Below are the code and all the weights of a small trained network. Each question names an input and a class and asks about switching units off, where a switched-off unit gives its printed mean instead of its output.

import numpy as np


def w(rows, s, z=0):
    codes = np.array(rows[::2]) - 128.0
    scale = np.full(codes.shape[1], s)
    scale[-1] = z or s
    return codes * scale


def norm(h):
    return h / np.sqrt((h * h).mean(-1, keepdims=True) + 1e-5)


def f(y):
    return y / 2 * (1 + np.tanh(0.7978845608 * (y + 0.044715 * y**3)))


def log_softmax(a):
    a = a - a.max(-1, keepdims=True)
    return a - np.log(np.exp(a).sum(-1, keepdims=True))


def net(x, mask):
    res = np.array(x, float).reshape(1, 2) / 4 @ E
    u = 0
    for l in range(4):
        y = f(norm(res) @ A[l][:, :-1].T + A[l][:, -1])
        res = res + np.where(mask[u : u + 5], y, B[l][:, -1]) @ B[l][:, :-1]
        u += 5
    return log_softmax(norm(res)[-1] @ U[:, :-1].T + U[:, -1])


A, B = {}, {}
E = w([
[2,200,187,141],'x0',
[107,230,42,74],'x1',
],0.0061)
A[0] = w([
[76,205,233,96,233],'L0N0',
[120,101,152,199,97],'L0N1',
[145,185,94,78,94],'L0N2',
[166,1,95,68,5],'L0N3',
[226,118,45,115,160],'L0N4',
],0.0075,0.0029)
B[0] = w([
[98,96,57,131,253],'L0N0',
[58,41,254,136,144],'L0N1',
[154,58,132,95,163],'L0N2',
[126,136,105,142,181],'L0N3',
[63,128,100,128,219],'L0N4',
],0.009,0.0052)
A[1] = w([
[114,142,123,239,102],'L1N0',
[159,104,169,116,3],'L1N1',
[252,128,82,138,239],'L1N2',
[144,117,197,129,119],'L1N3',
[137,97,244,114,124],'L1N4',
],0.012,0.0021)
B[1] = w([
[144,152,84,55,176],'L1N0',
[132,173,206,93,128],'L1N1',
[3,215,114,208,236],'L1N2',
[143,128,215,78,169],'L1N3',
[154,110,158,33,254],'L1N4',
],0.006,0.0034)
A[2] = w([
[98,26,21,15,120],'L2N0',
[53,63,73,169,1],'L2N1',
[102,162,176,21,49],'L2N2',
[55,121,77,156,178],'L2N3',
[3,104,107,116,103],'L2N4',
],0.0058,0.0023)
B[2] = w([
[178,229,255,139,250],'L2N0',
[150,172,144,178,185],'L2N1',
[112,130,117,188,129],'L2N2',
[71,46,155,191,255],'L2N3',
[149,119,92,180,245],'L2N4',
],0.009,0.0044)
A[3] = w([
[215,121,113,91,4],'L3N0',
[98,255,100,89,185],'L3N1',
[121,245,25,61,176],'L3N2',
[124,88,117,77,5],'L3N3',
[173,121,237,160,145],'L3N4',
],0.007,0.0032)
B[3] = w([
[255,110,111,153,96],'L3N0',
[220,2,173,79,253],'L3N1',
[147,94,230,77,236],'L3N2',
[225,159,160,109,95],'L3N3',
[207,196,220,123,204],'L3N4',
],0.0068,0.0038)
U = w([
[152,38,202,55,252],'0',
[2,106,25,221,252],'1',
[133,178,194,210,68],'2',
[173,148,63,99,4],'3',
[154,137,45,81,4],'4',
],0.008,0.0032)

Each question gives the input, the list of numbers given to net, and the class t.
The units are the neurons (one row each of A and B). Each row of codes is followed by its name. A weight is (code - 128) times the scale printed after its matrix; where a second scale follows, it is the last column's (A, B and U).
mask holds one flag per neuron, layer by layer. A switched-off neuron (its flag False) gives its mean, the last column of its row in B, instead of its output. The means were averaged over made-up inputs and are rounded, as every weight is.
A unit's drop is (log p(t) with every unit on - log p(t) with that unit switched off) / (log p(t) with every unit on - log p(t) with every unit switched off).
The circuit of an input: a set's keep is (log p(t) with only the set's units on - log p(t) with every unit switched off) / (log p(t) with every unit on - log p(t) with every unit switched off). Starting from the 12 units with the biggest drops (on a tie, the unit counted first), units are removed one at a time, each time the one whose removal leaves the highest keep (on an exact tie, the one counted first), for as long as the keep stays at least 0.8.
units of the circuit, in order: the units of the circuit, biggest drop first
k most important neurons: the k neurons with the biggest drops, biggest first
top k neurons in layer l: the k neurons of layer l with the biggest drops, biggest first
drop when u is switched off: that unit's drop, to one decimal
input [-2,2], class 2: units of the circuit, in order -> (L2N0)
input [-5,6], class 0: 3 most important neurons -> (L0N4, L3N2, L3N1)
input [-2,-1], class 2: 4 most important neurons -> (L0N4, L2N0, L1N2, L1N4)
input [6,7], class 0: units of the circuit, in order -> (L1N2, L3N1)
input [5,5], class 0: top 2 neurons in layer 3 -> (L3N1, L3N2)
input [3,4], class 0: 3 most important neurons -> (L1N2, L0N1, L3N1)
input [-4,2], class 1: 2 most important neurons -> (L0N1, L1N4)
input [4,6], class 0: 2 most important neurons -> (L1N2, L3N1)
input [-3,8], class 0: 2 most important neurons -> (L3N2, L3N1)
input [5,-3], class 1: 2 most important neurons -> (L0N0, L0N2)
input [-3,-2], class 2: 3 most important neurons -> (L0N4, L1N0, L2N0)
input [-5,4], class 1: 2 most important neurons -> (L1N2, L1N4)
input [0,0], class 2: 4 most important neurons -> (L0N2, L1N2, L0N3, L1N4)
input [6,8], class 0: top 2 neurons in layer 3 -> (L3N2, L3N1)
input [-1,3], class 2: 3 most important neurons -> (L2N0, L0N4, L0N2)
input [-7,6], class 1: top 3 neurons in layer 1 -> (L1N2, L1N4, L1N0)
input [-6,3], class 1: top neuron in layer 1 -> (L1N2)
input [-5,1], class 1: 2 most important neurons -> (L1N2, L0N1)
input [-6,4], class 1: drop when L1N2 is switched off -> 1.6
input [3,8], class 0: drop when L3N1 is switched off -> 0.1
input [-7,-3], class 1: drop when L3N2 is switched off -> 0.0
input [-6,7], class 0: top 2 neurons in layer 0 -> (L0N4, L0N2)
